Below is a small trained network, with its code and all its weights. Each question gives an input and a target symbol and asks what happens when units are switched off, that is, made to give their printed mean instead of their output.

import numpy as np


def w(rows, s, z=0):
    codes = np.array(rows[::2]) - 128.0
    scale = np.full(codes.shape[1], s)
    scale[-1] = z or s
    return codes * scale


def f(y):
    return np.maximum(y, 0)


def softmax(a):
    e = np.exp(a - a.max(-1, keepdims=True))
    return e / e.sum(-1, keepdims=True)


def log_softmax(a):
    a = a - a.max(-1, keepdims=True)
    return a - np.log(np.exp(a).sum(-1, keepdims=True))


def net(x, mask):
    ids = ['βγδζηλξπσω'.index(c) for c in x.split()]
    T = len(ids)
    res = E[ids] + P[:T]
    u = 0
    for l in range(2):
        q, k, v = (res @ M[l].T for M in (Q, K, V))
        z = softmax(np.where(np.tri(T) > 0, q @ k.T / 2**0.5, -1e9)) @ v
        res = res + np.where(mask[u], z, O[l][:, -1]) @ O[l][:, :-1]
        u += 1
        y = f(res @ A[l][:, :-1].T + A[l][:, -1])
        res = res + np.where(mask[u : u + 4], y, B[l][:, -1]) @ B[l][:, :-1]
        u += 4
    return log_softmax(res[-1] @ U[:, :-1].T + U[:, -1])


Q, K, V, O, A, B = {}, {}, {}, {}, {}, {}
E = w([
[161,156,66,133,108,113,129,110,122],'β',
[128,124,106,188,130,135,153,131,78],'γ',
[115,130,165,84,103,142,148,97,116],'δ',
[183,110,145,123,105,156,115,192,60],'ζ',
[173,139,97,149,110,210,123,125,130],'η',
[43,107,212,87,97,156,92,134,97],'λ',
[114,153,171,87,166,135,40,70,129],'ξ',
[146,212,102,54,161,115,128,139,96],'π',
[172,124,112,7,117,144,183,88,146],'σ',
[81,58,33,88,130,172,167,134,86],'ω',
],0.017)
P = w([
[144,131,194,154,188,120,254,139,230],'0',
[198,197,108,157,39,220,214,108,196],'1',
[180,202,92,162,38,220,166,100,178],'2',
[134,178,103,165,67,194,158,117,165],'3',
[146,178,104,168,64,187,149,112,134],'4',
[146,173,103,146,64,188,131,114,119],'5',
[134,161,108,162,83,171,128,90,88],'6',
[148,164,100,131,84,166,115,89,79],'7',
[129,154,117,129,96,145,101,93,64],'8',
[161,148,106,98,91,153,85,101,59],'9',
[159,137,102,79,101,140,75,103,59],'10',
[153,131,99,55,86,114,69,100,43],'11',
[163,136,97,63,72,87,81,92,51],'12',
[178,135,78,80,86,82,72,101,44],'13',
],0.0086)
Q[0] = w([
[168,199,164,207,1,144,99,107,23],'L0H1',
[120,147,112,73,117,149,115,50,43],'L0H1',
],0.0089)
K[0] = w([
[94,77,101,3,131,47,86,97,4],'L0H1',
[163,53,96,100,242,63,125,185,148],'L0H1',
],0.0075)
V[0] = w([
[199,212,124,166,175,79,50,110,140],'L0H1',
[164,178,1,92,153,55,165,141,173],'L0H1',
],0.0071)
O[0] = w([
[147,204,201,242,165,151,134,110,115,4],'L0H1',
[69,77,229,84,183,251,125,164,81,45],'L0H1',
],0.014,0.0042)
A[0] = w([
[171,207,192,246,48,140,135,68,249,51],'L0N1',
[60,182,202,177,86,226,94,130,9,252],'L0N2',
[115,194,108,49,253,94,74,78,189,133],'L0N3',
[219,122,115,193,49,5,16,186,78,142],'L0N4',
],0.005,0.0017)
B[0] = w([
[168,79,175,153,125,114,57,49,145,156],'L0N1',
[122,254,91,42,132,119,122,51,166,181],'L0N2',
[171,83,68,60,79,211,176,127,114,154],'L0N3',
[126,149,183,110,165,88,106,105,69,254],'L0N4',
],0.0092,0.0079)
Q[1] = w([
[141,84,167,99,186,44,74,187,175],'L1H1',
[225,237,1,39,2,238,37,99,1],'L1H1',
],0.005)
K[1] = w([
[103,143,77,203,77,171,116,93,72],'L1H1',
[102,99,165,145,254,48,165,185,250],'L1H1',
],0.0072)
V[1] = w([
[86,109,61,235,174,145,145,93,121],'L1H1',
[171,119,182,171,150,138,155,255,43],'L1H1',
],0.0078)
O[1] = w([
[78,122,151,119,14,160,221,13,72,2],'L1H1',
[125,119,192,6,61,83,147,148,120,44],'L1H1',
],0.011,0.0093)
A[1] = w([
[161,170,60,116,133,49,104,55,83,92],'L1N1',
[76,108,174,159,160,55,253,232,111,95],'L1N2',
[52,140,161,124,91,125,73,143,159,157],'L1N3',
[140,127,112,158,214,163,66,197,198,4],'L1N4',
],0.0067,0.0047)
B[1] = w([
[51,111,154,127,137,152,138,155,207,217],'L1N1',
[198,149,140,137,30,115,254,151,177,132],'L1N2',
[138,100,71,99,179,155,161,109,228,141],'L1N3',
[98,98,173,35,104,91,201,51,73,253],'L1N4',
],0.0084,0.016)
U = w([
[127,227,118,113,169,224,160,181,172,91],'β',
[95,120,192,120,39,133,248,65,113,63],'γ',
[202,116,103,97,144,176,235,113,227,255],'δ',
[138,174,81,94,84,61,123,190,226,121],'ζ',
[201,147,151,159,98,129,189,156,97,201],'η',
[149,145,53,97,135,94,161,65,132,138],'λ',
[186,129,104,188,118,236,129,127,146,142],'ξ',
[145,108,254,117,149,132,48,69,113,117],'π',
[85,93,216,100,164,129,140,145,125,97],'σ',
[111,54,39,83,123,222,133,176,114,43],'ω',
],0.0054,0.0079)

Each question gives the input, a string of symbols that net reads in full, and the target symbol t.
The units are the heads (2 rows each of Q, K, V and O) and the neurons (one row each of A and B). Each row of codes is followed by its name. A weight is (code - 128) times the scale printed after its matrix; where a second scale follows, it is the last column's (O, A, B and U).
mask holds one flag per unit, layer by layer, with each layer's heads first. A switched-off unit (its flag False) gives its mean, the last column of its rows in O or B, instead of its output. The means were averaged over made-up inputs and are rounded, as every weight is.
A unit's drop is (log p(t) with every unit on - log p(t) with that unit switched off) / (log p(t) with every unit on - log p(t) with every unit switched off).
The circuit of an input: a set's keep is (log p(t) with only the set's units on - log p(t) with every unit switched off) / (log p(t) with every unit on - log p(t) with every unit switched off). Starting from all 10 units, units are removed one at a time, each time the one whose removal leaves the highest keep (on an exact tie, the one counted first), for as long as the keep stays at least 0.8.
circuit, biggest first: the units of the circuit, biggest drop first
most important unit: the unit with the biggest drop
top k neurons: the k neurons with the biggest drops, biggest first
k most important neurons of layer l: the k neurons of layer l with the biggest drops, biggest first
input π λ ω β λ λ σ ξ β λ γ ξ λ ζ, target π: top 2 neurons -> L0N4, L0N2
input ξ γ ζ γ β γ, target ξ: circuit, biggest first -> L1H1, L0H1, L1N4
input ξ γ γ π η, target ξ: circuit, biggest first -> L1H1, L0H1
input γ ζ λ δ ω ζ ξ ζ σ, target γ: circuit, biggest first -> L1H1
input ζ ζ π β β ζ δ ζ π ζ, target β: circuit, biggest first -> L0H1, L0N2
input ξ γ ω, target ξ: circuit, biggest first -> L0H1, L1H1, L1N4
input ζ η ζ ζ γ γ ζ β ζ γ δ π λ, target β: 2 most important neurons of layer 1 -> L1N4, L1N3
input ζ ω ζ ζ σ ζ η π η λ, target ζ: top 2 neurons -> L0N2, L1N4
input π γ λ, target β: circuit, biggest first -> L0H1, L0N2
input λ ω π ζ β λ, target λ: circuit, biggest first -> L0H1, L1H1, L1N4
input ζ ζ ζ ζ γ ξ ζ λ δ, target ζ: 2 most important neurons of layer 1 -> L1N4, L1N1
input ζ γ ζ δ λ ω ζ ω ξ ξ ζ η η, target ζ: circuit, biggest first -> L1H1, L1N4
input β δ ζ ζ δ γ ζ ζ β ζ ζ λ η λ, target ζ: circuit, biggest first -> L0H1, L1N4
input ξ ζ β, target ξ: circuit, biggest first -> L0H1, L1H1, L0N1
input η γ γ ζ β λ η, target ζ: circuit, biggest first -> L0H1
input ξ ζ σ γ ζ λ π, target β: top 3 neurons -> L0N2, L1N4, L1N1
input π ξ ζ γ ζ ξ η, target π: 2 most important neurons of layer 0 -> L0N1, L0N3
input ζ ζ β ζ γ σ β ω ζ ζ γ ω γ, target ω: top 2 neurons -> L1N4, L0N4
input γ ζ λ ζ γ ζ π ζ ξ γ, target γ: 2 most important neurons of layer 0 -> L0N2, L0N4
input ζ η ζ δ λ σ, target ζ: most important unit -> L1H1
input ω δ ξ ξ ω, target ω: 2 most important neurons of layer 0 -> L0N2, L0N4
input β δ δ η γ π ζ λ γ η λ ω λ, target ω: 2 most important neurons of layer 0 -> L0N2, L0N4
